Here is a tiny trained network, its code and every weight. The questions are about switching its units off for an input and a class, where a switched-off unit gives its printed mean instead of its output.

import numpy as np


def w(rows, s, z=0):
    codes = np.array(rows[::2]) - 128.0
    scale = np.full(codes.shape[1], s)
    scale[-1] = z or s
    return codes * scale


def f(y):
    return np.maximum(y, 0)


def log_softmax(a):
    a = a - a.max(-1, keepdims=True)
    return a - np.log(np.exp(a).sum(-1, keepdims=True))


def net(x, mask):
    res = np.array(x, float).reshape(1, 7) / 4 @ E
    y = f(res @ A[0][:, :-1].T + A[0][:, -1])
    res = res + np.where(mask, y, B[0][:, -1]) @ B[0][:, :-1]
    return log_softmax(res[-1] @ U[:, :-1].T + U[:, -1])


A, B = {}, {}
E = w([
[176,60,70,135,145,255,220,162,139,109,147,185],'x0',
[144,87,147,135,117,140,120,120,126,127,131,112],'x1',
[132,173,171,173,203,202,46,96,148,137,151,187],'x2',
[123,159,198,50,226,167,221,103,213,118,130,52],'x3',
[149,12,120,99,135,65,88,228,230,65,125,213],'x4',
[102,150,113,108,156,113,123,155,104,122,129,140],'x5',
[35,40,187,193,98,174,177,183,118,205,90,144],'x6',
],0.0097)
A[0] = w([
[80,136,200,136,130,19,53,116,153,160,120,72,124],'N0',
[151,89,120,64,2,55,222,133,135,105,99,109,84],'N1',
[158,148,186,147,204,162,91,161,171,166,170,173,63],'N2',
[141,80,91,49,120,110,81,146,224,102,203,149,37],'N3',
[95,81,142,86,123,102,89,190,222,146,85,165,1],'N4',
[113,108,127,76,211,154,132,160,231,133,135,56,41],'N5',
[72,138,223,69,188,140,198,79,184,105,133,81,16],'N6',
[130,122,183,178,179,170,29,43,152,133,104,224,29],'N7',
[4,79,242,209,124,146,175,215,153,195,15,165,156],'N8',
],0.0075,0.0053)
B[0] = w([
[169,159,152,236,165,220,155,98,189,107,188,215,209],'N0',
[69,130,160,122,172,30,215,118,128,79,151,163,192],'N1',
[95,179,188,122,139,54,188,153,115,98,122,122,168],'N2',
[176,125,119,102,77,151,166,22,115,214,150,85,175],'N3',
[121,215,188,157,94,186,119,84,64,243,171,60,171],'N4',
[87,98,28,122,64,162,120,212,131,82,124,133,177],'N5',
[81,118,91,158,67,122,61,114,122,149,126,174,194],'N6',
[2,145,131,77,134,105,182,94,117,47,115,135,184],'N7',
[191,141,76,113,151,102,110,91,150,100,50,93,254],'N8',
],0.0094,0.016)
U = w([
[98,159,157,127,106,171,164,67,71,249,161,52,69],'0',
[38,102,205,103,166,70,192,129,129,75,132,149,30],'1',
[69,62,62,189,2,106,29,153,128,108,139,212,77],'2',
[226,132,94,78,187,105,80,73,189,64,106,92,136],'3',
[153,105,159,136,131,147,148,133,155,92,134,137,255],'4',
[121,95,123,123,181,131,139,115,158,142,152,162,246],'5',
[188,80,136,189,194,219,209,154,182,111,168,207,105],'6',
[187,67,207,100,185,147,100,223,153,126,153,90,124],'7',
],0.0087,0.0094)

Each question gives the input, the list of numbers given to net, and the class t.
The units are the neurons (one row each of A and B). Each row of codes is followed by its name. A weight is (code - 128) times the scale printed after its matrix; where a second scale follows, it is the last column's (A, B and U).
mask holds one flag per neuron, in row order. A switched-off neuron (its flag False) gives its mean, the last column of its row in B, instead of its output. The means were averaged over made-up inputs and are rounded, as every weight is.
A unit's drop is (log p(t) with every unit on - log p(t) with that unit switched off) / (log p(t) with every unit on - log p(t) with every unit switched off).
The circuit of an input: a set's keep is (log p(t) with only the set's units on - log p(t) with every unit switched off) / (log p(t) with every unit on - log p(t) with every unit switched off). Starting from all 9 units, units are removed one at a time, each time the one whose removal leaves the highest keep (on an exact tie, the one counted first), for as long as the keep stays at least 0.8.
circuit, biggest first: the units of the circuit, biggest drop first
unit that matters most: the unit with the biggest drop
k most important neurons: the k neurons with the biggest drops, biggest first
drop of u: that unit's drop, to one decimal
input [2,-6,-8,1,8,1,6], class 0: 2 most important neurons => (N4; N3)
input [-5,-6,-4,0,4,3,3], class 4: 3 most important neurons => (N0; N7; N4)
input [8,-6,5,8,7,2,1], class 2: unit that matters most => N5
input [0,-3,-5,-5,-3,5,-3], class 1: 3 most important neurons => (N8; N6; N1)
input [-5,-8,1,-4,-5,-1,-6], class 4: circuit, biggest first => (N8; N4; N0)
input [-7,8,2,6,8,-1,-7], class 0: circuit, biggest first => (N3; N4)
input [-3,-7,-6,-5,1,2,4], class 4: 2 most important neurons => (N7; N6)
input [-5,7,7,4,-5,-1,7], class 1: 2 most important neurons => (N7; N2)
input [-8,-5,4,-3,-7,-7,3], class 6: 3 most important neurons => (N0; N4; N3)
input [-8,5,0,7,-7,-4,0], class 6: 2 most important neurons => (N0; N4)
input [-2,-1,-6,-5,-5,8,-5], class 5: 3 most important neurons => (N8; N4; N7)
input [1,6,-2,2,-5,-2,6], class 3: circuit, biggest first => (N8; N4)
input [8,8,-1,7,6,-7,4], class 4: 4 most important neurons => (N0; N5; N8; N4)
input [-2,-8,-5,-5,-4,0,4], class 4: unit that matters most => N6
input [7,4,6,6,8,5,-4], class 0: 2 most important neurons => (N3; N4)
input [-3,-7,-6,-4,3,3,6], class 4: circuit, biggest first => (N8; N6)
input [0,4,-4,8,-1,-6,-5], class 2: 2 most important neurons => (N6; N5)
input [-7,4,-8,-8,0,1,-2], class 1: 3 most important neurons => (N1; N6; N5)
input [2,3,7,6,7,-3,5], class 0: 3 most important neurons => (N4; N3; N1)
input [-8,5,-1,8,7,-8,3], class 2: circuit, biggest first => (N6)
input [4,-2,6,-3,7,-2,5], class 0: circuit, biggest first => (N4; N3)
input [-1,0,8,7,4,-1,-8], class 1: circuit, biggest first => (N2; N7)
input [5,-8,1,8,4,-3,0], class 2: circuit, biggest first => (N5; N6)
input [4,-3,-1,8,2,5,3], class 2: drop of N6 => 0.3
input [-6,-2,8,-8,6,6,-1], class 1: drop of N5 => 0.1
input [3,-6,7,3,8,-1,-2], class 0: drop of N3 => 0.5
